Below are the code and all the weights of a small trained network. Each question names an input and a class and asks about switching units off, where a switched-off unit gives its printed mean instead of its output.

import numpy as np


def w(rows, s, z=0):
    codes = np.array(rows[::2]) - 128.0
    scale = np.full(codes.shape[1], s)
    scale[-1] = z or s
    return codes * scale


def f(y):
    return y / 2 * (1 + np.tanh(0.7978845608 * (y + 0.044715 * y**3)))


def log_softmax(a):
    a = a - a.max(-1, keepdims=True)
    return a - np.log(np.exp(a).sum(-1, keepdims=True))


def net(x, mask):
    res = np.array(x, float).reshape(1, 6) / 4 @ E
    y = f(res @ A[0][:, :-1].T + A[0][:, -1])
    res = res + np.where(mask, y, B[0][:, -1]) @ B[0][:, :-1]
    return log_softmax(res[-1] @ U[:, :-1].T + U[:, -1])


A, B = {}, {}
E = w([
[154,192,78,202,116],'x0',
[205,8,130,96,164],'x1',
[106,65,121,2,193],'x2',
[60,152,55,102,191],'x3',
[112,103,145,13,17],'x4',
[240,155,50,109,129],'x5',
],0.0073)
A[0] = w([
[78,157,119,157,69,89],'neuron 0',
[173,85,90,170,87,98],'neuron 1',
[82,124,186,207,78,96],'neuron 2',
[177,45,196,160,209,236],'neuron 3',
[57,96,143,135,156,203],'neuron 4',
[77,116,104,98,175,26],'neuron 5',
[60,82,68,88,254,104],'neuron 6',
[162,201,125,202,164,223],'neuron 7',
[217,83,181,105,74,104],'neuron 8',
[96,158,241,174,142,157],'neuron 9',
[217,205,84,73,144,254],'neuron 10',
],0.0093,0.0035)
B[0] = w([
[103,179,117,167,54,169],'neuron 0',
[69,77,15,131,134,157],'neuron 1',
[166,132,178,209,32,186],'neuron 2',
[194,38,161,155,135,236],'neuron 3',
[65,162,201,160,179,193],'neuron 4',
[44,211,199,152,159,161],'neuron 5',
[126,130,202,51,158,254],'neuron 6',
[157,136,98,153,224,247],'neuron 7',
[2,70,72,104,116,197],'neuron 8',
[123,189,201,175,91,189],'neuron 9',
[173,162,62,64,176,227],'neuron 10',
],0.0077,0.0078)
U = w([
[188,139,107,21,137,68],'0',
[52,158,133,155,126,15],'1',
[70,174,216,62,254,163],'2',
[43,17,151,123,94,160],'3',
[191,40,197,129,176,23],'4',
[163,180,19,94,187,253],'5',
[174,209,206,131,121,157],'6',
],0.0091,0.0035)

Each question gives the input, the list of numbers given to net, and the class t.
The units are the neurons (one row each of A and B). Each row of codes is followed by its name. A weight is (code - 128) times the scale printed after its matrix; where a second scale follows, it is the last column's (A, B and U).
mask holds one flag per neuron, in row order. A switched-off neuron (its flag False) gives its mean, the last column of its row in B, instead of its output. The means were averaged over made-up inputs and are rounded, as every weight is.
A unit's drop is (log p(t) with every unit on - log p(t) with that unit switched off) / (log p(t) with every unit on - log p(t) with every unit switched off).
The circuit of an input: a set's keep is (log p(t) with only the set's units on - log p(t) with every unit switched off) / (log p(t) with every unit on - log p(t) with every unit switched off). Starting from all 11 units, units are removed one at a time, each time the one whose removal leaves the highest keep (on an exact tie, the one counted first), for as long as the keep stays at least 0.8.
units of the circuit, in order: the units of the circuit, biggest drop first
unit that matters most: the unit with the biggest drop
k most important neurons: the k neurons with the biggest drops, biggest first
drop of u: that unit's drop, to one decimal
input [-4,4,-7,2,6,2], class 3: units of the circuit, in order => [neuron 8; neuron 7]
input [-5,-1,-8,-1,4,-6], class 6: units of the circuit, in order => [neuron 9; neuron 2]
input [2,5,-2,0,-6,-6], class 4: units of the circuit, in order => [neuron 3]
input [-5,-1,2,-4,-3,0], class 4: units of the circuit, in order => [neuron 3; neuron 5]
input [-4,-7,-7,8,-6,-4], class 6: units of the circuit, in order => [neuron 2; neuron 9]
input [7,5,2,-7,3,7], class 5: 2 most important neurons => [neuron 10; neuron 1]
input [-7,-2,2,-3,1,3], class 3: units of the circuit, in order => [neuron 7; neuron 8]
input [-6,-5,6,-6,-1,7], class 5: units of the circuit, in order => [neuron 6; neuron 10]
input [3,-7,1,-4,-7,3], class 5: units of the circuit, in order => [neuron 7; neuron 6]
input [8,7,1,-7,1,0], class 3: 2 most important neurons => [neuron 8; neuron 1]
input [-1,-2,2,-2,3,-6], class 1: 2 most important neurons => [neuron 6; neuron 3]
input [1,8,-4,4,-4,-8], class 4: 2 most important neurons => [neuron 3; neuron 8]
input [6,4,-5,-7,2,-5], class 3: 3 most important neurons => [neuron 8; neuron 1; neuron 10]
input [8,-3,-3,-2,-4,2], class 5: unit that matters most => neuron 7
input [6,8,6,-1,5,-4], class 3: 3 most important neurons => [neuron 8; neuron 7; neuron 10]
input [-5,-7,-4,-4,8,-5], class 6: 3 most important neurons => [neuron 9; neuron 2; neuron 1]
input [1,-3,2,-5,8,2], class 3: 3 most important neurons => [neuron 8; neuron 7; neuron 6]
input [-6,1,-8,1,-2,-4], class 6: 3 most important neurons => [neuron 9; neuron 8; neuron 2]
input [0,-7,0,0,-1,-6], class 6: drop of neuron 9 => 0.2
input [-8,-8,-5,-7,7,-7], class 6: units of the circuit, in order => [neuron 9]
input [7,-8,3,-5,1,5], class 5: drop of neuron 10 => 0.1
input [0,-3,0,-8,-7,-6], class 6: drop of neuron 9 => 0.4
input [-8,-3,2,-8,8,7], class 3: drop of neuron 6 => 0.1
